Below are the code and all the weights of a small trained network. Each question names an input and a class and asks about switching units off, where a switched-off unit gives its printed mean instead of its output.

import numpy as np


def w(rows, s, z=0):
    codes = np.array(rows[::2]) - 128.0
    scale = np.full(codes.shape[1], s)
    scale[-1] = z or s
    return codes * scale


def f(y):
    return y / 2 * (1 + np.tanh(0.7978845608 * (y + 0.044715 * y**3)))


def log_softmax(a):
    a = a - a.max(-1, keepdims=True)
    return a - np.log(np.exp(a).sum(-1, keepdims=True))


def net(x, mask):
    res = np.array(x, float).reshape(1, 4) / 4 @ E
    y = f(res @ A[0][:, :-1].T + A[0][:, -1])
    res = res + np.where(mask, y, B[0][:, -1]) @ B[0][:, :-1]
    return log_softmax(res[-1] @ U[:, :-1].T + U[:, -1])


A, B = {}, {}
E = w([
[130,128,130,126],'x0',
[55,20,168,64],'x1',
[153,80,197,255],'x2',
[38,225,197,147],'x3',
],0.0086)
A[0] = w([
[141,131,140,135,112],'N1',
[170,75,77,131,255],'N2',
[172,129,156,226,134],'N3',
[105,153,148,129,139],'N4',
[127,121,121,123,78],'N5',
[28,207,188,145,169],'N6',
[140,128,128,157,132],'N7',
[169,136,156,179,112],'N8',
[85,3,239,161,17],'N9',
[158,215,59,83,198],'N10',
[106,100,161,98,149],'N11',
[37,64,127,26,108],'N12',
[141,119,130,120,149],'N13',
[105,150,144,127,107],'N14',
[112,100,143,163,135],'N15',
],0.023,0.008)
B[0] = w([
[133,136,131,149,130],'N1',
[232,56,112,120,215],'N2',
[173,130,218,168,213],'N3',
[98,155,153,95,154],'N4',
[113,120,127,136,124],'N5',
[18,195,146,145,241],'N6',
[143,136,154,127,146],'N7',
[138,124,195,122,173],'N8',
[150,223,1,91,254],'N9',
[140,183,11,108,216],'N10',
[83,81,89,122,176],'N11',
[68,11,194,144,247],'N12',
[149,111,125,129,138],'N13',
[87,144,131,132,145],'N14',
[152,168,120,129,166],'N15',
],0.043,0.02)
U = w([
[203,108,35,86,202],'0',
[76,197,71,123,253],'1',
[221,88,209,176,76],'2',
[108,176,237,206,71],'3',
[146,2,136,118,37],'4',
[33,85,166,151,7],'5',
],0.0084,0.0047)

Each question gives the input, the list of numbers given to net, and the class t.
The units are the neurons (one row each of A and B). Each row of codes is followed by its name. A weight is (code - 128) times the scale printed after its matrix; where a second scale follows, it is the last column's (A, B and U).
mask holds one flag per neuron, in row order. A switched-off neuron (its flag False) gives its mean, the last column of its row in B, instead of its output. The means were averaged over made-up inputs and are rounded, as every weight is.
A unit's drop is (log p(t) with every unit on - log p(t) with that unit switched off) / (log p(t) with every unit on - log p(t) with every unit switched off).
The circuit of an input: a set's keep is (log p(t) with only the set's units on - log p(t) with every unit switched off) / (log p(t) with every unit on - log p(t) with every unit switched off). Starting from the 12 units with the biggest drops (on a tie, the unit counted first), units are removed one at a time, each time the one whose removal leaves the highest keep (on an exact tie, the one counted first), for as long as the keep stays at least 0.8.
units of the circuit, in order: the units of the circuit, biggest drop first
most important unit: the unit with the biggest drop
top k neurons: the k neurons with the biggest drops, biggest first
drop of u: that unit's drop, to one decimal
input [-8,3,-6,7], class 5: units of the circuit, in order => N12
input [-8,0,5,4], class 3: top 2 neurons => N3, N10
input [-1,-6,1,-6], class 2: units of the circuit, in order => N9, N3
input [7,2,-7,7], class 5: top 2 neurons => N12, N9
input [0,1,-6,6], class 5: top 2 neurons => N9, N12
input [-6,-8,1,5], class 3: top 2 neurons => N9, N3
input [6,0,-8,-5], class 0: top 2 neurons => N10, N3
input [5,1,0,-7], class 4: top 3 neurons => N9, N10, N3
input [5,0,3,-2], class 2: top 2 neurons => N10, N9
input [-4,2,-8,0], class 4: top 3 neurons => N12, N6, N9
input [6,-1,8,1], class 3: top 2 neurons => N3, N2
input [7,0,0,-5], class 0: top 3 neurons => N12, N3, N8
input [-6,1,0,6], class 5: top 2 neurons => N9, N10
input [3,6,-1,-4], class 4: most important unit => N12
input [-8,8,-2,4], class 5: drop of N12 => 3.0
input [3,4,1,-5], class 0: drop of N9 => 1.3
input [-8,-4,2,-8], class 2: drop of N9 => 0.2
